Below is a small trained network, with its code and all its weights. Each question gives an input and a target symbol and asks what happens when units are switched off, that is, made to give their printed mean instead of their output.

import numpy as np


def w(rows, s, z=0):
    codes = np.array(rows[::2]) - 128.0
    scale = np.full(codes.shape[1], s)
    scale[-1] = z or s
    return codes * scale


def norm(h):
    return h / np.sqrt((h * h).mean(-1, keepdims=True) + 1e-5)


def softmax(a):
    e = np.exp(a - a.max(-1, keepdims=True))
    return e / e.sum(-1, keepdims=True)


def log_softmax(a):
    a = a - a.max(-1, keepdims=True)
    return a - np.log(np.exp(a).sum(-1, keepdims=True))


def net(x, mask):
    ids = ['αβεθσφψω'.index(c) for c in x.split()]
    T = len(ids)
    res = E[ids] + P[:T]
    u = 0
    for l in range(2):
        r = norm(res)
        for j in range(3):
            rows = slice(4 * j, 4 * j + 4)
            q, k, v = (r @ M[l][rows].T for M in (Q, K, V))
            z = softmax(np.where(np.tri(T) > 0, q @ k.T / 4**0.5, -1e9)) @ v
            o = O[l][rows]
            res = res + np.where(mask[u + j], z, o[:, -1]) @ o[:, :-1]
        u += 3
    return log_softmax(norm(res)[-1] @ U[:, :-1].T + U[:, -1])


Q, K, V, O = {}, {}, {}, {}
E = w([
[199,125,208],'α',
[73,69,128],'β',
[48,96,164],'ε',
[94,65,157],'θ',
[80,89,108],'σ',
[215,83,139],'φ',
[141,100,167],'ψ',
[164,249,93],'ω',
],0.018)
P = w([
[99,121,129],'0',
[171,162,169],'1',
[226,12,6],'2',
[50,124,151],'3',
[164,163,153],'4',
[247,19,1],'5',
],0.0094)
Q[0] = w([
[201,125,171],'L0H0',
[173,100,179],'L0H0',
[42,175,221],'L0H0',
[93,170,141],'L0H0',
[90,148,109],'L0H1',
[52,157,228],'L0H1',
[117,130,244],'L0H1',
[160,115,141],'L0H1',
[159,151,114],'L0H2',
[170,160,206],'L0H2',
[67,121,72],'L0H2',
[180,122,252],'L0H2',
],0.026)
K[0] = w([
[189,134,205],'L0H0',
[176,95,173],'L0H0',
[4,149,173],'L0H0',
[70,169,146],'L0H0',
[84,123,100],'L0H1',
[25,29,156],'L0H1',
[98,60,192],'L0H1',
[153,131,151],'L0H1',
[84,157,150],'L0H2',
[43,87,191],'L0H2',
[210,145,108],'L0H2',
[47,50,156],'L0H2',
],0.025)
V[0] = w([
[118,159,123],'L0H0',
[54,69,184],'L0H0',
[189,89,123],'L0H0',
[127,4,101],'L0H0',
[180,73,147],'L0H1',
[80,71,160],'L0H1',
[152,120,122],'L0H1',
[145,98,137],'L0H1',
[90,97,151],'L0H2',
[123,154,124],'L0H2',
[150,97,113],'L0H2',
[137,125,130],'L0H2',
],0.021)
O[0] = w([
[149,154,145,81],'L0H0',
[5,151,147,196],'L0H0',
[136,46,94,209],'L0H0',
[45,109,5,250],'L0H0',
[85,33,166,211],'L0H1',
[16,163,195,190],'L0H1',
[139,91,118,138],'L0H1',
[98,87,148,168],'L0H1',
[202,68,97,189],'L0H2',
[109,144,157,93],'L0H2',
[110,124,97,153],'L0H2',
[126,136,123,133],'L0H2',
],0.019,0.012)
Q[1] = w([
[148,156,134],'L1H0',
[136,91,172],'L1H0',
[109,164,155],'L1H0',
[252,139,206],'L1H0',
[139,7,78],'L1H1',
[218,77,126],'L1H1',
[196,203,62],'L1H1',
[174,202,62],'L1H1',
[102,84,46],'L1H2',
[109,93,25],'L1H2',
[149,25,172],'L1H2',
[151,208,180],'L1H2',
],0.028)
K[1] = w([
[154,143,122],'L1H0',
[115,118,178],'L1H0',
[111,193,146],'L1H0',
[235,102,177],'L1H0',
[112,1,78],'L1H1',
[180,74,133],'L1H1',
[210,167,96],'L1H1',
[194,169,92],'L1H1',
[171,119,83],'L1H2',
[174,141,86],'L1H2',
[146,43,189],'L1H2',
[82,178,155],'L1H2',
],0.031)
V[1] = w([
[188,136,171],'L1H0',
[179,129,168],'L1H0',
[153,4,179],'L1H0',
[207,153,183],'L1H0',
[121,119,151],'L1H1',
[190,144,105],'L1H1',
[119,73,239],'L1H1',
[82,99,171],'L1H1',
[131,80,91],'L1H2',
[148,114,112],'L1H2',
[96,105,119],'L1H2',
[166,118,109],'L1H2',
],0.018)
O[1] = w([
[46,119,143,41],'L1H0',
[54,130,134,57],'L1H0',
[99,248,124,165],'L1H0',
[10,107,145,5],'L1H0',
[149,113,141,135],'L1H1',
[94,129,26,66],'L1H1',
[238,48,133,148],'L1H1',
[183,109,201,181],'L1H1',
[137,85,47,198],'L1H2',
[121,89,121,140],'L1H2',
[144,146,78,176],'L1H2',
[114,70,134,127],'L1H2',
],0.018,0.013)
U = w([
[92,2,218,1],'α',
[174,210,174,181],'β',
[124,167,188,193],'ε',
[82,165,125,170],'θ',
[38,106,140,104],'σ',
[244,118,186,114],'φ',
[162,78,95,124],'ψ',
[151,237,79,199],'ω',
],0.016,0.0091)

Each question gives the input, a string of symbols that net reads in full, and the target symbol t.
The units are the heads (4 rows each of Q, K, V and O). Each row of codes is followed by its name. A weight is (code - 128) times the scale printed after its matrix; where a second scale follows, it is the last column's (O and U).
mask holds one flag per head, layer by layer. A switched-off head (its flag False) gives its mean, the last column of its rows in O, instead of its output. The means were averaged over made-up inputs and are rounded, as every weight is.
A unit's drop is (log p(t) with every unit on - log p(t) with that unit switched off) / (log p(t) with every unit on - log p(t) with every unit switched off).
The circuit of an input: a set's keep is (log p(t) with only the set's units on - log p(t) with every unit switched off) / (log p(t) with every unit on - log p(t) with every unit switched off). Starting from all 6 units, units are removed one at a time, each time the one whose removal leaves the highest keep (on an exact tie, the one counted first), for as long as the keep stays at least 0.8.
units of the circuit, in order: the units of the circuit, biggest drop first
unit that matters most: the unit with the biggest drop
which heads matter: for each layer, one digit per head in row order, 1 if its drop is at least 0.15 and else 0, layers parted by /
drop when u is switched off: that unit's drop, to one decimal
input φ θ ω, target ω: units of the circuit, in order => [L1H1; L0H1]
input φ ψ ψ α θ, target α: unit that matters most => L0H1
input φ ψ φ ω, target β: which heads matter => 110 / 100
input θ ε ψ θ, target ε: units of the circuit, in order => [L0H0; L0H1; L1H1]
input ε ψ θ ψ, target ε: which heads matter => 110 / 001
input ε θ ψ θ, target ε: units of the circuit, in order => [L0H0; L1H1]
input σ ψ θ ψ θ, target α: units of the circuit, in order => [L0H0; L0H1; L1H0]
input θ ω ψ ω ψ θ, target ω: units of the circuit, in order => [L0H1; L1H1]
input ω ψ α, target ω: which heads matter => 010 / 010
input ψ β β φ σ, target θ: which heads matter => 110 / 000
input ψ ψ σ ω β, target σ: which heads matter => 110 / 000
input ψ β θ ψ, target α: which heads matter => 111 / 110
input ε β θ φ σ, target θ: drop when L0H1 is switched off => 1.0
input ψ ε ψ ψ, target ε: units of the circuit, in order => [L0H0]
input β φ θ θ, target σ: drop when L1H0 is switched off => 0.1
input ψ ω φ, target ω: drop when L1H0 is switched off => 0.0
input ψ ω ε, target ω: units of the circuit, in order => [L0H1; L1H1]
input ψ ψ ε ψ ε, target β: units of the circuit, in order => [L0H0; L1H2]
